Here are made-up things, facts about them, and rows of numbers that follow some of those facts. Name the thing behind each unnamed row.

Some facts about the things:
bedrom κ zapelem; beflem κ nidak; beflem κ pufla; berer κ fidol; betrur κ drerebrik; betrur κ plunurom; betrur κ kligustu; botrun κ flozal
botrun κ tredrinos; brestok κ kofu; brestok κ trozu; brestok κ breples; brikleplil κ botrun; brivo κ skofusam; brobegro κ trozu; brubon κ zestan
brubon κ ritru; brubon κ fledrir; dafi κ tridrus; dokul κ sobris; dokul κ sagron; dravol κ viflaki; dritri κ trason; droklel κ kezam
droklel κ nobres; drubril κ nobos; dustumo κ brova; dutero κ lifleskon; dutero κ drubril; duve κ flobron; duve κ fostum; fasti κ poreko
fasti κ plivas; femor κ neflos; flaflo κ fadres; fletril κ getraflen; fletril κ flupar; flokli κ tragu; flozal κ flobron; flozal κ pufla
fostum κ trapul; fostum κ dritri; fotas κ lekos; fotas κ beflem; getraflen κ brikleplil; gezo κ balon; gezo κ drubril; goduk κ mavuga
goduk κ ladu; goduk κ guplin; goduk κ stizum; graskogrer κ pebri; gridre κ fladoni; grizu κ moklo; grizu κ trutrar; grizu κ lifleskon
kezam κ fasti; kidel κ pumaze; kidel κ duve; kiskiplim κ fides; kledrok κ flobron; kligustu κ plivas; klikla κ zeteklas; klubuskom κ flozal
klufu κ drerebrik; koflu κ klastek; koflu κ brova; koflu κ zibudrul; kostivek κ pufla; kotik κ ruzo; kotik κ lifleskon; kotik κ viflaki
kotik κ zuge; kugrim κ skasoplo; kugrim κ zali; kuplin κ zeteklas; ladru κ poreko; lekos κ nevel; lesar κ pufla; lifleskon κ fladoni
lifleskon κ skasto; loplunar κ tuflem; lupi κ klastek; lupi κ bropamil; mavuga κ podos; mebru κ ketrestar; mebru κ zutrom; mevol κ nidak
mevol κ plivul; moklo κ poreko; moklo κ skasoplo; moklo κ trozu; muriska κ flozal; mustegrek κ tipon; mustegrek κ zutrom; nagal κ sobi
nevel κ tidra; nibus κ klastek; nibus κ soskis; nobos κ tridrus; nobres κ dafi; noklus κ dafi; nubro κ noklus; nubro κ plinil
nubro κ brestok; pebri κ paskim; pebri κ dritri; peken κ getraflen; plapes κ fostum; plaplo κ moklo; plaplo κ pupem; plevu κ skasto
plinil κ trutrar; plinil κ getraflen; plinil κ nobos; plinil κ plivas; plivul κ zibudrul; ploklar κ dafi; plubren κ tuflem; plubren κ brivo
plubri κ flobron; plubri κ nevel; plubri κ berer; plunurom κ noklus; podos κ fizol; podos κ kluplunil; pumaze κ dritri; pupem κ tredrinos
pupem κ drubril; rilon κ plapes; ritru κ matun; ritru κ zutrom; ruzo κ tragu; sagron κ fidol; skalor κ breples; skamife κ skasoplo
skamife κ trovilom; skasoplo κ skasto; skasoplo κ lupi; skasto κ fasti; skasto κ nevel; skidrir κ fidol; skobos κ bedrom; skofusam κ skasto
skofusam κ fizol; skofusam κ pumaze; skupla κ brova; sobi κ berer; steplok κ zibudrul; stizum κ tridrus; stokler κ soskis; stokler κ vone
stokler κ flupar; stokler κ muriska; stoster κ ketrestar; stoster κ platrok; stoster κ plapes; suflakla κ plapes; taplun κ zapelem; teder κ trason
tragu κ plubri; tragu κ berer; tragu κ drubril; trapul κ dafi; trapul κ sagron; trason κ poreko; trusten κ ladru; tuflem κ skobos
tute κ grogun; vone κ zosu; vore κ tragu; vore κ dritri; zali κ viflaki; zapelem κ tridrus; zestan κ fitu; zeteklas κ fladoni
zeteklas κ skofusam; ziger κ fitu; zosu κ kligustu; zotrem κ plevu; zotrem κ tipon; zotrem κ ritru; zuge κ fizol; zuge κ skidrir
zuge κ fitu; beflem ψ plevu; beflem ψ zapelem; bogam ψ dafi; bogam ψ pebri; bogam ψ droklel; botra ψ zalotral; bropamil ψ tragu
bropamil ψ dokul; bropamil ψ drubril; budrin ψ skobos; budrin ψ vore; budrin ψ nodos; budrin ψ skolum; dritri ψ moklo; dritri ψ vore
dritri ψ tipon; dritri ψ brova; dritri ψ zibudrul; dritri ψ duve; dritri ψ zutrom; dritri ψ zalotral; fadres ψ pufla; fadres ψ nitur
favak ψ guplin; favak ψ kidel; favak ψ brestok; favak ψ plivas; favak ψ skamife; femor ψ skobos; femor ψ fidol; femor ψ kluplunil
femor ψ klufu; femor ψ trovilom; femor ψ tefogun; fitu ψ drerebrik; fitu ψ flupar; fitu ψ tader; fitu ψ zutrom; fizol ψ fladoni
fizol ψ kuplin; fizol ψ sagron; flobron ψ mebru; flobron ψ getraflen; flozal ψ sobi; flozal ψ pudris; flozal ψ plivul; flozal ψ nibus
flozal ψ plubri; fostum ψ brubon; fostum ψ zuge; fotas ψ botrun; graskogrer ψ dravol; graskogrer ψ punin; graskogrer ψ tidra; graskogrer ψ zutrom
gridre ψ zotrem; gridre ψ fladoni; gridre ψ fidol; gridre ψ breples; keran ψ balon; keran ψ plelukul; keran ψ plivul; keran ψ suflakla
ketrestar ψ stokler; ketrestar ψ zusik; kezam ψ nobos; kezam ψ brigros; klubuskom ψ sobi; klubuskom ψ punin; klubuskom ψ kiskiplim; klubuskom ψ peken
klubuskom ψ flokli; klubuskom ψ gezo; ladru ψ boklal; ladru ψ skofusam; ladru ψ zusik; matun ψ skamife; matun ψ fligras; matun ψ nitur
mavuga ψ taplun; mavuga ψ zudrur; mavuga ψ tute; mavuga ψ brestok; mavuga ψ tragu; mevol ψ betrur; mevol ψ kotik; mevol ψ fides
mevol ψ stokler; muriska ψ dravol; muriska ψ zudrur; muriska ψ trutrar; muriska ψ klifo; mustegrek ψ ploklar; mustegrek ψ skofusam; mustegrek ψ dutero
nagal ψ bedrom; nagal ψ paskim; nagal ψ suflakla; neflos ψ rilon; neflos ψ dokul; neflos ψ skolum; neflos ψ sagron; netri ψ klufu
netri ψ tridrus; noklus ψ pupem; noklus ψ tipon; noklus ψ getraflen; nubro ψ dravol; nubro ψ kledrok; nubro ψ klufu; nubro ψ pufla
nubro ψ nodos; nubro ψ skamife; nubro ψ duve; nubro ψ kugrim; plaplo ψ soskis; plaplo ψ brigros; plunurom ψ guplin; plunurom ψ drerebrik
plunurom ψ nitur; plunurom ψ nobres; revu ψ zibudrul; revu ψ tridrus; ritru ψ dafi; ritru ψ tipon; ritru ψ kofu; ritru ψ plubri
ritru ψ sagron; ritru ψ fligras; ritru ψ nobres; skalor ψ zotrem; skalor ψ betrur; skalor ψ mebru; skalor ψ kluplunil; skalor ψ bedrom
skalor ψ riflaklel; skalor ψ flaflo; skasto ψ getraflen; skasto ψ ploklar; skasto ψ platrok; skasto ψ stokler; skasto ψ zusik; skidi ψ kledrok
skidi ψ drerebrik; skidi ψ fladoni; skidi ψ balon; skidi ψ grizu; skidi ψ tredrinos; skidrir ψ kidel; skidrir ψ bedrom; skidrir ψ riflaklel
skikli ψ vore; skikli ψ skasoplo; skikli ψ zuge; skikli ψ fligras; sobris ψ vone; sobris ψ gezo; sobris ψ nitur; steplok ψ tipon
steplok ψ tute; steplok ψ zali; stestak ψ soskis; stestak ψ klifo; stestak ψ flaflo; stoster ψ skasoplo; stoster ψ plinil; stoster ψ nevel
stoster ψ trovilom; teder ψ grenom; tiban ψ klikla; tiban ψ tragu; tiban ψ gezo; tralek ψ brova; tralek ψ tader; trapul ψ kotik
trapul ψ soskis; trapul ψ tute; trapul ψ trovilom; trapul ψ brikleplil; tregen ψ skobos; tregen ψ kiskiplim; tregen ψ fladoni; tuflem ψ podos
tuflem ψ fasti; tuflem ψ lekos; tuflem ψ klastek; tuflem ψ koflu; tuflem ψ kluplunil; tuflem ψ fletril; tuflem ψ fligras; tuflem ψ botrun
viflaki ψ pudris; viflaki ψ kofu; viflaki ψ kuplin; zestan ψ fidol; zestan ψ droklel; zestan ψ zuge; zestan ψ botrun; zosu ψ zibudrul
zosu ψ flaflo; zozom ψ guplin; zozom ψ kidel; zozom ψ flokli; zozom ψ loplunar; zozom ψ sagron; balon Θ teder; balon Θ flokli
berer Θ pudris; betrur Θ tiban; betrur Θ botra; betrur Θ steplok; betrur Θ dustumo; bogam Θ skamife; bogam Θ neflos; brestok Θ fostum
brigros Θ ploklar; brigros Θ zosu; brobegro Θ getraflen; brubon Θ trozu; drerebrik Θ skobos; drerebrik Θ kidel; drerebrik Θ plivas; droklel Θ tralek
droklel Θ grogun; drubril Θ teder; drubril Θ brikleplil; drubril Θ lupi; fasti Θ skasoplo; fledrir Θ sobris; fledrir Θ zeteklas; fletril Θ sobris
fotas Θ grizu; fotas Θ zeteklas; fotas Θ skolum; goduk Θ ruzo; gridre Θ trozu; kezam Θ dravol; kligustu Θ soskis; koflu Θ lifleskon
kofu Θ nevel; kotik Θ kledrok; kotik Θ lifleskon; kugrim Θ tregak; kugrim Θ pufla; ladu Θ klastek; mebru Θ zeteklas; mebru Θ loplunar
mebru Θ stokler; mevol Θ plivas; nagal Θ tuflem; nagal Θ zutrom; nodos Θ sobris; nodos Θ dutero; pebri Θ nidak; pebri Θ tragu
pebri Θ trapul; peken Θ viflaki; plelukul Θ mustegrek; plevu Θ klifo; plivul Θ sobris; plubri Θ bedrom; plubri Θ zibudrul; poreko Θ vone
poreko Θ bropamil; poreko Θ tredrinos; poreko Θ ladru; pumaze Θ botra; pumaze Θ flupar; pumaze Θ dritri; pumaze Θ nitur; punin Θ fostum
punin Θ grogun; revu Θ skasto; rilon Θ gezo; rilon Θ fligras; skupla Θ zuge; sobi Θ platrok; sobi Θ lupi; sobi Θ dutero
tader Θ viflaki; trovilom Θ tuflem; trovilom Θ sagron; trovilom Θ neflos; trusten Θ bedrom; trusten Θ nitur; trutrar Θ vone; vore Θ skalor
zali Θ dritri; zapelem Θ plapes; zestan Θ tredrinos; zestan Θ brikleplil

Named rows:
[  5   1 -10   2  20   3   4  16  -4   1  12  17 -15   6  -2  -7 -13 -22
   7 -11  13   3  11 -12  -3   5  24  -7  -4 -10   2   7]: tidra
[  3   3  -4  11  28   8  14  15  -1   5  15  16 -17   6   2 -17 -21 -25
  11  -8  11   6  17   7   3  -1  18  -1  -1 -13  -4   9]: tragu
[  5  12 -10   2  20  -5   4   9  -4   5  26  12 -13   5   7  -9 -18 -14
   7 -15   9   0  18   0  12  -1  20  -4  -8 -12   2   2]: plubren
[  8   2  -6   6  21  13   4  13   6   5  14   8 -18  10   7 -13  -9 -23
  18 -12  17   6  10 -20  -3   9  21  -5  -2 -12   0  12]: pufla
[ 12  -4 -15  -3  15   2   3   9  -8   7  22  22 -12   3  18  -7 -21 -23
  16 -18  10   1  12  -7   2   7  -1 -10  -3 -11   2   6]: flaflo
[ -1  -5 -13  13  21   6  10   6 -20  10  -4  16  -6   6  -7 -13 -24 -12
   8  -1   5   8  13  -8   8  -5  29  -5   1 -15   6  -1]: flokli
[ 10   6 -17   5  12   4  -2  12  -6  -3  27  11 -11   7   2  -4   2 -15
   4 -18  -2   2   4  -9  -6  16  16  -4  -6  -6  17   3]: kofu
[  6  17  -9   3  17  -2   9   9  -8  -2  51  10 -16  10  10  -2 -11  -8
   6 -15   9   5  13  -3  10   2  13   3  -5 -11  11  -4]: zapelem
[ -9   1 -11   5  17   5  -5  13   0   3   4  -2 -20   7  -2   1  -8  -9
  13 -17  17  -2  19 -17   4   6  34  -2  -6 -12   8  14]: flozal
[ 19   5   6 -12  21  -4  23   9   5  17  -2   5 -20  -3 -14  -8 -49 -19
  12   8  23  -9   8  -9  19  19  43  -5 -10 -12  16  30]: zeteklas
[  8   5 -16   1  11   0   1   3  -6  -1  34  19 -17   8  15  -4  -5  -9
  15 -31  19   1  13 -20   5   7  17  -8 -10 -12   6   5]: skupla
[ 11  11  -6   4  19  -2  12  13  -1   4  38   7 -14   7  17  -7 -12 -13
   6  -6  15   3  13  10  10   3   9   1  -2 -14   3  -1]: nobos
[ -2  -1 -17  -1  11   2  -5  15   3   5   3   4 -24   8  14   2 -14 -12
   6 -16   8   3  12  -6   3   9  20  -7  -5 -14   9  13]: tregen
[  7  11 -21  -3  11  -7  -9  16 -14  -4  38  13  -6   6   9  -3  -5  -8
   6 -22   5  -1  10  -8  -6  13  18  -3 -11  -5  13   0]: pebri
[  9   5 -12   3  17  -1   0  14  -4   7  29  11  -8   6  14 -15 -15 -17
  15 -10   3   6   9   3   2   7   6  -9  -3  -9   3   6]: klufu
[  0  -7 -32  -6  -3 -12 -14  10 -32   0  -8   2  -4   4   2   7 -30   8
  -1  -8  13   6  10 -28   4   3  29  -6  -2 -15  12 -21]: zestan
[  1   6 -13   8  19   1   3  10  -7   3  21  17  -8   4   0  -9 -14 -19
   6 -10  -3   0  15   6   5   7  20  -4  -6 -12   9   4]: suflakla
[ 12   4  -8  -4  20   5  -3  18   5   6   5   6 -17   0   8 -10 -29 -22
  13 -10  18   5  13 -14   2  10  11  -6  -5 -15  -4   3]: nevel
[ 16   7  -8  -2  13  13 -10  10   6   4   8   0 -17   5  18 -10 -16 -18
  19 -15  11   5   7 -30   2  20  13  -7  -5 -16   4   5]: klastek
[  2   8 -13  -7  23  -4 -16  33  40  11   9   1 -26  -1  -4  -8 -11 -18
   5  11  10  -8  11 -37  10  -5  44 -23  -3 -11  -2  19]: dritri

Which thing is each row?
No name comes twice in this set of rows, the named rows included.
[  4  14 -18   5  16  -6  -7  12 -14   1  40   6  -5   6  14  -9 -12 -10
   9 -23  -2   3  10  10  -2  11   6   0  -7  -8  10  -2] -> droklel
[  0  13  -6  13  18   4 -10  18  15   8 -12 -23 -27   4  26  -2 -16 -17
   4  -8  12   5  17  17  13  13   7   1  -3 -21  -4  11] -> tuflem
[ -4   3 -12  -3  22   0   3  11  -8  -5  31  12 -18   7  -1   6 -22 -11
   5 -18  21   1  18 -12   2   6  25   1  -7 -12   4  -3] -> berer
[ 12  10 -23   6  -1  -9  -6   4 -26 -11  19  10   5  10  -1   5   1   4
  -3  -8  18   6   7 -53   5  -1  34  -3  -4  -4  20 -26] -> poreko
[ 15  -1  -2   2  16  -2  20   6 -15  16  -2  13   0  -3  -1  -8 -35  -7
  11  11  16  -9  16  -8  30   3  23  -7  -5 -16  13   2] -> dutero
[  5   3 -12   2  16   1  -4   9   0   7  -5  13 -19   0  15   0 -20 -23
   2 -14  17  -6  24   0  17   1  12 -10  -9 -15   2   5] -> mustegrek
[ 11   1 -17   8   8  -5   3  15 -19  -2  15  14   3   8   1  -7  -4  -7
   4  -4  17   8   8 -21   2   0  25  -7   1  -6  11 -13] -> trutrar
[ 10  12 -16  -2  14  -6  -9  17  -7   0  29   0  -7   3  10  -7 -14 -12
  10 -15   2   1   6  -7  -4  16  13  -4  -8  -7  11  -2] -> fasti
[  0   3  -7   5  21  14  -4  15  13   6 -19  -8 -25   5  -4  -2 -16 -22
   1  -3   8   1  15 -11   6   9  29  -1  -5 -16   3  13] -> viflaki
[  8  10  -7  14  21   7   6  13   4   9  18   3 -13   7  18 -16 -16 -22
  11  -3  -1   8  10  16   5   6  -2   0   0 -16  -1  11] -> skobos
[  2   2 -24 -16  22  -6  -5  21  12   3  48  27 -16   1  -4  -5 -14 -10
  10  -2   1  -9  13 -25   0  -3  27 -15  -5 -10   4   1] -> zali
[ -5   6  -9  13  15  -3   0  15   5   5  14  -2 -22  10   8   1  -4  -7
   5  -5   6   5  14   7   7   0  21  -4  -3 -12   8  16] -> plunurom
[ 15   1 -11   2   7   2   7  -2 -12  12 -14  13  -5   3   2 -11 -25  -7
  15   1  23   4  10 -52  26  -3  32 -14  -3 -17   9   2] -> lupi
[  9  -1   0   2  20  -1  23   8   2  17  16  12 -18   4  -1  -7 -26 -14
  14   6   4  -3   8  12  14  11  22  -2  -5 -12  17  30] -> loplunar
[  2  -4 -17   2   7  -3  -5  16  -6  -1  20   8 -10   4  27   3   0  -8
  19 -31  29  -7  24 -11   7   4   7  -9 -11 -12   2   6] -> mevol

Now the same things, written a new way:
Some things and their rows:
[  9 -10  12   2   4   4  -3  -3  -6  -1   2   6   3  -4   4   5   9 -27
   4  -6  -8  13   7   7   3  10 -10  -2  -4  17]: lifleskon
[ -4  -4  -5   5  -4  -5 -11   5   2  -2   1  10   0   3   4   6  -4  -3
   4  -5   2  12  13  -8   1 -11   3   2   2   6]: fladoni
[ 10  -3   4  -4  -9 -12  -5   6   8  -7 -18   0   2   1  -8  -4  -2   8
  -6  -4  -4  -6   3  -5  -3  -3  -6   4   2  14]: tregen
[  9  -2   6  -4 -10 -13  -4   7  11  -8 -25  -1   6   1  -8  -6   2   9
  -5  -2  -3  -8   1  -1   0  -6  -7   6   1  13]: skidi
[  1  -9   1  16   7 -17  26 -17  16  15 -35   2  13 -29  11   2  22  -3
   4 -28 -11 -13 -37   6   2   9  -1   1  -5  -7]: dritri
[-17   7  -7   2   7 -13  20   4  -9  11 -21   3   3 -26  24  -1 -18   8
  13 -33   3   7   1  12  -3  -6   5  12 -11  -5]: zali
[ -7   3  -9   7  -5   8  -2  -9   2  12   8   7   1   8  -6  -1  -4   0
  -2   2   8  -8  -2  -9   0  -1   9 -10   5  -5]: tipon
[ -2  12   2  -3   4  -2  17  -9  12  -2  -6 -20   1   4  -3  -4  -1  -7
  -4  14  -5  -2 -16  -3   9  20  -5  -6   5  -2]: noklus
[  0   4   5  -3   1   2   4   2  -6  -4   9  -1  -2  -3   1  -5  -2 -10
   4  -2   1  12   9   3  -6  -3   8  -1  -5   3]: pupem
[ -9  -5  -4   0   4   8  -4 -10   4   2  18   2   0   6   2  -1  -1  -4
  -1  -8   6   1  -9  -2   7   4   3  -2   2  -9]: zotrem
[  0  -6   0  18   1  12  -6  -5  -5   3   8  -6 -10   5   0  25  30  20
  10  23  -1  -8  -6   2   7   2   3  -3   0 -15]: flokli
[ 11  -4  -3   9   7  21  -8  20 -20  17  14  -2 -21  -8   3  13  10   4
   1  28 -24 -20   4   3 -17 -10  -2  18  -3  -1]: platrok
[ -4  21  -2  -1   5  -6  10   5  -6  -1   7 -15   0   2   6   0 -23 -18
   5  17 -15  25   8  -7  -4  12  -3   6   2  11]: nobos
[ -2   3   2  -1   1  -3  -2  10  -1  -8  14   4  -2  -4   6  -4  -9 -13
   2  -6  -3  18   2  -4  -2  -3   0   6   0   5]: plinil
[ 10  -3  -1   2  -3   1  -7  -2   0   4  -6  -1   1  -2  -5   3  -1 -23
  -3   5  -7  -4  14   1  -8  -3  -2   3  -1  12]: nidak
[ -2   1  -1  12   0   1  -4 -17   4   2   0   2   4   9   0  12  14  -7
   8   6   7   8   3  -3   8  11   9 -17   3  -8]: gezo
[ -2 -16  -9   4   0   6 -10  -8  11   6  12   1   4   3  -6   6  -2 -13
  -6  -2  10  -9 -12  -8   0   1   0  -3   8  -8]: klastek
[ -6   7  -8  -1   8  -4  10 -12   4   3  -2 -15   3  11   1   8 -20 -11
  -3  20  -5   7  -7  -3   4  25 -11  -2   8  -3]: stizum
[ -6  11  -6   4   3   0   8  -8  -7   4   4   1   8   8  -3  -1  -1   0
   4   5  -2   9  -4  -4   4  13   8 -11   5  -5]: taplun
[ 16   6   9 -12   8  -9   9  -3  -6 -12  -8  -7  13   1 -12 -20   6   5
   6  -6 -10  15   6   6 -14  -7  13   3  -7   5]: muriska

Name these rows:
No name comes twice in this set of rows, the named rows included.
[ -2  -7  -5  -8  10   0 -11   2   8 -13  21  -4   3   1  -3   2  -2 -15
   6 -14   5  21  15   0 -11 -13   5  12  -5  -8] -> botrun
[-12   7  -8  -9 -10   7  -2  -5   2   1  16   9  -2  18  -9 -19 -23   8
 -10  -6  25  -5  -2  -9   6  -5   9  -8   7  -9] -> trovilom
[ -2  -8  -7   7  12 -17  10  -2   2  15 -25  -6   8 -26  22  15  -7 -13
   6 -26 -12   2   5  15  -2   0  -6  10 -11  -1] -> dustumo
[ 18  -8   4   6  -6  -1  -8  13  -4   4 -14  -3  -3  -5 -11   4  18  16
   0  18 -24 -12  -1  -1 -12  -6  -8  11   1  12] -> bropamil
[-27   9 -13  -7   9 -12  22  13  -7   9  -6   3  -4 -22  31  -8 -32  11
   6 -37  11   7   1  13  -7 -10   0  10 -11 -10] -> betrur
[  3   0   7 -19 -14  -6  -5  12  13 -17  -8   0   0   5  -7 -16 -20   6
 -15  -6  10  -3   4  -5   3  -6  -7   2   1  13] -> bogam
[-11 -10 -17  18  18 -11  13 -20   9  19 -10  -5   9 -14  15  20  -6 -22
  12 -19  -6   3 -12   3  -3  12   6   6  -1 -17] -> bedrom
[  0   2  -1  -7  -1  11  -6  29 -21   5   5  -2 -20  -1   2   5  -5  44
  -1  22  -5 -20   8   8  -8 -10 -11  19  -2 -11] -> fledrir
[ -7  -9   8   1   0   9   5  -9  -9   4   4  12  -3   2   7   2   5  -4
  -7  -1   8  -5 -17   4  22  17 -13 -11   2   3] -> trason
[ -2  -5   5   3   7   1 -11   3  -3  -5  20  13   0  -9   5  -1   8 -24
   6 -13  -1  25  -5  -8  -1  -3  -3   5  -1  11] -> skasoplo
[-12   8  -8  -8  -6  12   4  -2  -6  13   7   9  -3  13  -3 -12 -24  13
  -5   1  15 -11   0   0   4   2   7 -11   5  -8] -> brigros
[  8  17   9   1  -5  -7  14   1  11  -6  -2 -21  -1 -11   0 -13   5 -25
  -8  14 -17   4 -11  -3  -2   5   3   2  -1  16] -> trapul
[  4  -7 -10  17   7 -21  11  -3   8  23 -41   1  13 -29  13   7  -2 -10
   6 -28 -17  -3  -6   5 -17 -10   2  14  -6   4] -> botra
[ -9  -3 -12   0   1   9  -9   9  -9   3   5   3 -10  13  -5   8   0  49
   3  22  11 -18  -2  -4   2  -1  -4   7   5 -20] -> balon

The same things again, as new rows of numbers:
Some things and their rows:
[ -3   5   7   2 -10  22  -2   2  24  18 -28   7   0]: rilon
[ -2  -8   6   1  -4  12  -4   2  24  11 -21   1  -2]: goduk
[ 15 -15  20   6 -37  39   3  37  27  13  11  12  27]: plivul
[ 23 -28  35   3 -43  17  -9  34  34  23   2  18  21]: fledrir
[ -6 -10   0  -3  -3  17  -7  -1  25  13 -20   8   0]: kligustu
[  2 -18  -8   0  -1  12 -22  13  18   6 -34   2  -8]: gridre
[-1  0 -6  2 14  9 -5 -4 32  8  3 23  0]: trason
[  3 -20  17  15  13   2 -19  13  11  -6  -9   6 -12]: keran
[  7  -4  22   0   3  12 -20  -6  14   1  -3  -2  -7]: breples
[-5  2  6  3 20 21  3 -9  4 -5  9 -2  5]: kidel
[  4 -10  -6 -15  11  25 -18 -20   3 -10   4   1  14]: skasoplo
[ 11 -16  17  -2   6  -7 -17   3   7   2 -13   6  -2]: netri
[ 9 -2  2 -8  2 20 -8 -9 14  5 -2 -5  1]: zotrem
[  6 -19  26  -2   7  11   2  -9  25   4  -1  -4 -14]: boklal
[ 18 -10  -9  18 -14   1  13 -21  22 -62   1   5  -7]: dustumo
[ -6 -10  12   0   4  23   2  -8  12  -3  -8   2   4]: klikla
[ 12   0  -4  -4  -1  23 -16  -7  13   0  -4  -3   0]: podos
[  2 -15  18  -3  24 -11 -13  -1   0  -6  -1   6  -6]: tralek
[  4 -13  18   9  10  -2 -23  10  13  -4 -12   7  -8]: tregen
[ -2  -7  32  -5   3   6   0 -12   8   4  -4   5   3]: zudrur

Name these rows:
No name comes twice in this set of rows, the named rows included.
[ 21 -14  16  -6 -45  30   2  19  40  31  -8   8  21] -> mebru
[  5  19   8  -6  -9  15  -6  -7  16  15 -20   7   4] -> vore
[ -1   8   1  -3 -15  27 -20  -4  24  22 -28  -4  -5] -> droklel
[  0  -9   8 -12 -16  25   1 -12  31  22 -30  -3  -1] -> kotik
[ 17 -39  -9  -1  15   6   3  21  31   0  33  25  17] -> ladru
[ -8   6   6 -10  23  20  -5 -12  -6  -1   4  -2   9] -> skamife
[ -5   0  32  -1  -9   8  -9  -6  13  11 -19   5   2] -> tader
[ 21   3  25  -4  -6  14 -16 -12   5   0  -3 -12  -8] -> fidol
[ 13 -14   0  -9  14  17  -5 -12   1  -9   0  -4   8] -> nevel
[ 14 -16  12   2   5 -10 -30   8   7   0 -13   5  -8] -> skikli

